Below are the code and all the weights of a small trained network. Each question names an input and a class and asks about switching units off, where a switched-off unit gives its printed mean instead of its output.

import numpy as np


def w(rows, s, z=0):
    codes = np.array(rows[::2]) - 128.0
    scale = np.full(codes.shape[1], s)
    scale[-1] = z or s
    return codes * scale


def norm(h):
    return h / np.sqrt((h * h).mean(-1, keepdims=True) + 1e-5)


def f(y):
    return np.maximum(y, 0)


def log_softmax(a):
    a = a - a.max(-1, keepdims=True)
    return a - np.log(np.exp(a).sum(-1, keepdims=True))


def net(x, mask):
    res = np.array(x, float).reshape(1, 5) / 4 @ E
    u = 0
    for l in range(2):
        y = f(norm(res) @ A[l][:, :-1].T + A[l][:, -1])
        res = res + np.where(mask[u : u + 16], y, B[l][:, -1]) @ B[l][:, :-1]
        u += 16
    return log_softmax(norm(res)[-1] @ U[:, :-1].T + U[:, -1])


A, B = {}, {}
E = w([
[69,144,1,125],'x0',
[245,97,52,3],'x1',
[82,212,166,30],'x2',
[213,232,121,199],'x3',
[127,128,128,130],'x4',
],0.0061)
A[0] = w([
[118,54,127,238,103],'0.n1',
[61,124,160,174,3],'0.n2',
[45,134,77,145,83],'0.n3',
[157,128,163,110,100],'0.n4',
[122,69,123,234,110],'0.n5',
[42,205,60,132,103],'0.n6',
[146,91,87,165,82],'0.n7',
[4,46,174,144,112],'0.n8',
[163,155,126,68,75],'0.n9',
[133,137,249,141,94],'0.n10',
[17,252,198,90,109],'0.n11',
[133,112,197,145,95],'0.n12',
[74,124,26,189,85],'0.n13',
[146,71,223,158,124],'0.n14',
[123,238,140,227,121],'0.n15',
[124,70,171,95,124],'0.n16',
],0.012,0.0056)
B[0] = w([
[97,50,195,81,230],'0.n1',
[92,133,185,207,156],'0.n2',
[148,224,117,101,187],'0.n3',
[144,163,122,98,159],'0.n4',
[127,64,197,108,225],'0.n5',
[163,206,187,83,216],'0.n6',
[130,122,184,124,175],'0.n7',
[128,115,2,203,254],'0.n8',
[158,71,137,178,175],'0.n9',
[160,234,150,78,214],'0.n10',
[107,9,215,105,251],'0.n11',
[144,185,160,127,176],'0.n12',
[140,218,167,69,225],'0.n13',
[131,217,138,75,226],'0.n14',
[159,127,34,227,252],'0.n15',
[86,156,70,116,203],'0.n16',
],0.025,0.0056)
A[1] = w([
[200,103,116,99,89],'1.n1',
[31,205,131,249,64],'1.n2',
[124,140,163,184,148],'1.n3',
[172,193,152,179,8],'1.n4',
[184,132,16,241,61],'1.n5',
[141,68,189,61,6],'1.n6',
[134,137,96,156,42],'1.n7',
[42,123,29,146,135],'1.n8',
[69,175,128,82,72],'1.n9',
[76,98,47,102,128],'1.n10',
[136,140,115,128,54],'1.n11',
[156,107,215,100,181],'1.n12',
[90,186,127,92,72],'1.n13',
[202,87,17,49,86],'1.n14',
[118,6,224,65,46],'1.n15',
[140,138,73,171,22],'1.n16',
],0.012,0.0019)
B[1] = w([
[128,98,185,146,180],'1.n1',
[171,21,227,74,190],'1.n2',
[113,66,114,103,171],'1.n3',
[90,118,61,113,205],'1.n4',
[130,123,31,123,198],'1.n5',
[42,145,127,132,211],'1.n6',
[111,120,108,121,140],'1.n7',
[179,136,41,159,180],'1.n8',
[163,155,81,140,186],'1.n9',
[161,113,70,173,174],'1.n10',
[130,118,131,119,135],'1.n11',
[105,141,44,105,248],'1.n12',
[176,150,96,98,189],'1.n13',
[134,37,236,115,212],'1.n14',
[2,187,60,143,254],'1.n15',
[115,124,82,116,150],'1.n16',
],0.024,0.007)
U = w([
[20,133,117,117,142],'0',
[146,51,222,144,147],'1',
[183,214,152,79,132],'2',
[123,119,99,122,254],'3',
[179,103,45,172,122],'4',
[122,159,129,179,72],'5',
[174,168,190,237,8],'6',
[176,176,188,251,4],'7',
],0.017,0.0097)

Each question gives the input, the list of numbers given to net, and the class t.
The units are the neurons (one row each of A and B). Each row of codes is followed by its name. A weight is (code - 128) times the scale printed after its matrix; where a second scale follows, it is the last column's (A, B and U).
mask holds one flag per neuron, layer by layer. A switched-off neuron (its flag False) gives its mean, the last column of its row in B, instead of its output. The means were averaged over made-up inputs and are rounded, as every weight is.
A unit's drop is (log p(t) with every unit on - log p(t) with that unit switched off) / (log p(t) with every unit on - log p(t) with every unit switched off).
The circuit of an input: a set's keep is (log p(t) with only the set's units on - log p(t) with every unit switched off) / (log p(t) with every unit on - log p(t) with every unit switched off). Starting from the 12 units with the biggest drops (on a tie, the unit counted first), units are removed one at a time, each time the one whose removal leaves the highest keep (on an exact tie, the one counted first), for as long as the keep stays at least 0.8.
units of the circuit, in order: the units of the circuit, biggest drop first
most important unit: the unit with the biggest drop
top k neurons: the k neurons with the biggest drops, biggest first
k most important neurons of layer l: the k neurons of layer l with the biggest drops, biggest first
input [-4,2,-7,6,-1], class 0: most important unit	0.n8
input [-1,-8,1,-7,-2], class 1: units of the circuit, in order	(0.n2, 1.n2)
input [8,5,-8,-4,-6], class 0: top 2 neurons	(0.n10, 0.n14)
input [-5,-4,7,8,-2], class 4: top 2 neurons	(0.n15, 0.n1)
input [-4,1,-2,5,0], class 4: top 4 neurons	(0.n15, 0.n13, 0.n6, 1.n15)
input [1,-8,3,-2,2], class 1: 3 most important neurons of layer 0	(0.n11, 0.n8, 0.n15)
input [-6,-3,-4,-2,-3], class 2: top 3 neurons	(0.n14, 0.n10, 0.n11)
input [7,-5,2,-7,1], class 2: units of the circuit, in order	(0.n6, 1.n15)
input [4,2,4,6,0], class 4: units of the circuit, in order	(0.n15, 1.n15)
input [-6,7,-5,-3,7], class 1: 4 most important neurons of layer 0	(0.n11, 0.n1, 0.n8, 0.n13)
input [-7,-6,-2,5,-4], class 2: top 2 neurons	(0.n10, 0.n14)
input [-6,8,2,4,-4], class 1: 3 most important neurons of layer 0	(0.n11, 0.n1, 0.n5)
input [-1,0,7,8,0], class 4: 2 most important neurons of layer 0	(0.n15, 0.n1)
input [7,4,6,-3,-7], class 2: most important unit	0.n6
input [-2,8,2,-1,2], class 1: top 2 neurons	(0.n11, 0.n1)
input [-1,3,-5,-7,0], class 4: top 3 neurons	(0.n11, 0.n8, 1.n8)
input [-4,0,-2,8,2], class 4: top 2 neurons	(0.n15, 1.n15)
input [7,7,3,7,-3], class 1: 2 most important neurons of layer 1	(1.n14, 1.n15)
input [7,-2,6,-8,0], class 4: 3 most important neurons of layer 0	(0.n8, 0.n10, 0.n14)
input [1,1,-1,5,-4], class 4: units of the circuit, in order	(0.n15)
input [7,0,-4,6,-6], class 2: top 2 neurons	(0.n13, 0.n8)
input [-7,6,0,-7,-4], class 2: top 3 neurons	(0.n15, 0.n11, 0.n8)
input [7,6,-5,-3,-4], class 2: top 3 neurons	(0.n13, 0.n11, 0.n8)
input [8,7,7,-3,8], class 2: top 2 neurons	(0.n6, 0.n11)
